[[127 134 130]
 [105 132 122]
 [128 124 130]]
|
[130 132 128]

[[127 129 128 126]
 [140 145 114 114]
 [129 131 127 125]
 [139 125 125 133]
 [111 106 145 142]]
|
[126 114 131 139]

[[104 109]
 [114 126]
 [127 129]]
|
[109 114]

[[129 143  99 145]
 [134 120 113 120]
 [127 144 138 105]]
|
[145 113 144]

[[145 138 128 128]
 [128 134 151 133]
 [128 130 149 140]
 [128 128 133 148]
 [144 130 128 128]]
|
[128 151 130 128]

[[122  99 107 120 129]
 [133 135 110 145 140]]
|
[129 145]
---
[[143 121 119]
 [100 134 103]
 [100 125 146]
 [127 150 143]]
|
[[143 121]
 [100 134]
 [100 125]]

[[131 144 132 130 134]
 [145 123 114 145 115]
 [140 125 113 140 115]
 [131 155 134 131 137]]
|
[[131 144]
 [145 123]
 [140 125]]

[[127 152 121]
 [138 133 146]
 [144 118 115]
 [128 152 122]]
|
[[127 152]
 [138 133]
 [144 118]]

[[137 131 124]
 [112 120 126]
 [103 123 101]
 [132 134 121]]
|
[[137 131]
 [112 120]
 [103 123]]

[[140 121 134]
 [119 110 137]
 [134 132 153]
 [103 128 110]
 [135 144 108]]
|
[[140 121]
 [119 110]
 [134 132]]

[[139 124 107 137 119]
 [145 127 110 137 115]
 [110 120 114 137 123]
 [150 129 134 131 123]
 [150 134 110 134 115]]
|
[[139 124]
 [145 127]
 [110 120]]

[[132 128 157 135 127]
 [128 123 136 131 122]
 [131 137 133 127 138]]
|
[[132 128]
 [128 123]
 [131 137]]

[[111 133 123 149]
 [131 108 114 113]
 [131 103 116 115]
 [145 102 118 122]
 [132 139 132 117]]
|
[[111 133]
 [131 108]
 [131 103]]

[[138 146 129 125 132]
 [106 135 133 111 132]
 [143 136 125 119 124]
 [133 111 143 143 133]]
|
[[138 146]
 [106 135]
 [143 136]]
---
[[108 152 131 117 105 116]
 [112 118 126 105 119 152]
 [140 106 124 132 145 144]]
|
[[112 118 126 105 119 152]]

[[104 115  99 132]
 [110 115 111 132]
 [110 115 100 132]
 [106 115 100 132]
 [110 115 100 132]]
|
[[110 115 111 132]
 [106 115 100 132]]

[[125 126 124 125 126 131 131 125 131 131 125 126 125 125 133]
 [128 117 128 128 119 128 128 128 128 128 128 116 128 115 152]
 [109 128 103 106 128 147 146 109 150 146 109 128 108 128 128]
 [124 130 123 123 130 132 132 124 133 132 123 130 124 131 123]
 [128 115 128 128 118 128 128 128 128 128 128 114 128 113 156]
 [125 132 125 125 131 131 131 125 131 130 125 132 125 132 119]]
|
[[128 117 128 128 119 128 128 128 128 128 128 116 128 115 152]
 [124 130 123 123 130 132 132 124 133 132 123 130 124 131 123]
 [125 132 125 125 131 131 131 125 131 130 125 132 125 132 119]]

[[141 103]
 [103 112]
 [114 144]]
|
[[103 112]]

[[138 135 120 118 133 128 120]
 [140 115 123 123 139 128 124]
 [141 137 103 114 124 128 105]
 [128 115 139 134 142 128 138]
 [140 133 126 125 131 128 127]
 [134 122 132 134 121 128 135]]
|
[[140 115 123 123 139 128 124]
 [128 115 139 134 142 128 138]
 [134 122 132 134 121 128 135]]

[[132 132]
 [123 122]
 [148 152]
 [113 110]
 [133 133]
 [124 123]
 [128 128]
 [125 124]
 [137 139]
 [132 133]]
|
[[123 122]
 [113 110]
 [124 123]
 [125 124]
 [132 133]]

[[139 134 131 137 120 139]
 [114 122 129 116 135 114]
 [115 122 130 112 135 107]
 [113 121 130 108 137 113]]
|
[[114 122 129 116 135 114]
 [113 121 130 108 137 113]]
---
[[116 144 135 134 132 124 130 131 132 125 128 125 126 134 134 122]
 [128 135 133 123 132 125 130 129 132 125 126 125 127 108 128 125]
 [116 133 134 122 109 122 137 140 109 129 104 133 146 122 123 147]]
|
[[147 123 122 146 133 104 129 109 140 137 122 109 122 134 133 116]
 [125 128 108 127 125 126 125 132 129 130 125 132 123 133 135 128]
 [122 134 134 126 125 128 125 132 131 130 124 132 134 135 144 116]]

[[146 137]
 [121 113]
 [128 119]
 [129 129]
 [143 135]
 [152 156]
 [134 134]
 [116 122]
 [117 127]
 [147 145]]
|
[[145 147]
 [127 117]
 [122 116]
 [134 134]
 [156 152]
 [135 143]
 [129 129]
 [119 128]
 [113 121]
 [137 146]]

[[123 126 125 142 117 144 124 125 127 138 128]
 [140 121 125 146 136 130 131 134 129 141 128]
 [130 119 125 150 124 142 132 124 123 141 128]
 [133 126 132 141 129 134 128 133 131 136 128]
 [140 117 119 152 136 134 132 131 125 145 128]
 [121 141 148 118 120 128 133 129 134 117 128]
 [124 127 118 139 119 139 119 130 129 141 128]]
|
[[128 141 129 130 119 139 119 139 118 127 124]
 [128 117 134 129 133 128 120 118 148 141 121]
 [128 145 125 131 132 134 136 152 119 117 140]
 [128 136 131 133 128 134 129 141 132 126 133]
 [128 141 123 124 132 142 124 150 125 119 130]
 [128 141 129 134 131 130 136 146 125 121 140]
 [128 138 127 125 124 144 117 142 125 126 123]]

[[147 127 145 110 151 146 137]
 [132 149 142 125 124 115 105]
 [139 136 142 118 137 132 123]
 [107 129 111 147 104 109 119]
 [148 123 141 109 153 150 141]
 [142 113 133 114 152 154 152]
 [132 108 121 124 141 147 153]
 [106 130 111 148 103 108 117]
 [134 147 143 122 128 119 109]
 [128 106 116 128 137 145 154]
 [125 150 136 131 115 108 100]
 [138 110 127 119 147 151 154]]
|
[[154 151 147 119 127 110 138]
 [100 108 115 131 136 150 125]
 [154 145 137 128 116 106 128]
 [109 119 128 122 143 147 134]
 [117 108 103 148 111 130 106]
 [153 147 141 124 121 108 132]
 [152 154 152 114 133 113 142]
 [141 150 153 109 141 123 148]
 [119 109 104 147 111 129 107]
 [123 132 137 118 142 136 139]
 [105 115 124 125 142 149 132]
 [137 146 151 110 145 127 147]]

[[124 145 127 135 111 137]
 [123 144 129 133 114 135]
 [122 150 129 132 114 138]
 [123 145 132 128 119 135]
 [125 146 128 132 114 139]]
|
[[139 114 132 128 146 125]
 [135 119 128 132 145 123]
 [138 114 132 129 150 122]
 [135 114 133 129 144 123]
 [137 111 135 127 145 124]]

[[144 110 133 146 109 131]
 [117 154 106 119 155 108]
 [126 127 133 125 127 134]
 [147 105 136 148 104 134]
 [139 123 121 141 122 120]
 [129 123 134 129 123 134]
 [128 145 105 131 145 106]]
|
[[106 145 131 105 145 128]
 [134 123 129 134 123 129]
 [120 122 141 121 123 139]
 [134 104 148 136 105 147]
 [134 127 125 133 127 126]
 [108 155 119 106 154 117]
 [131 109 146 133 110 144]]
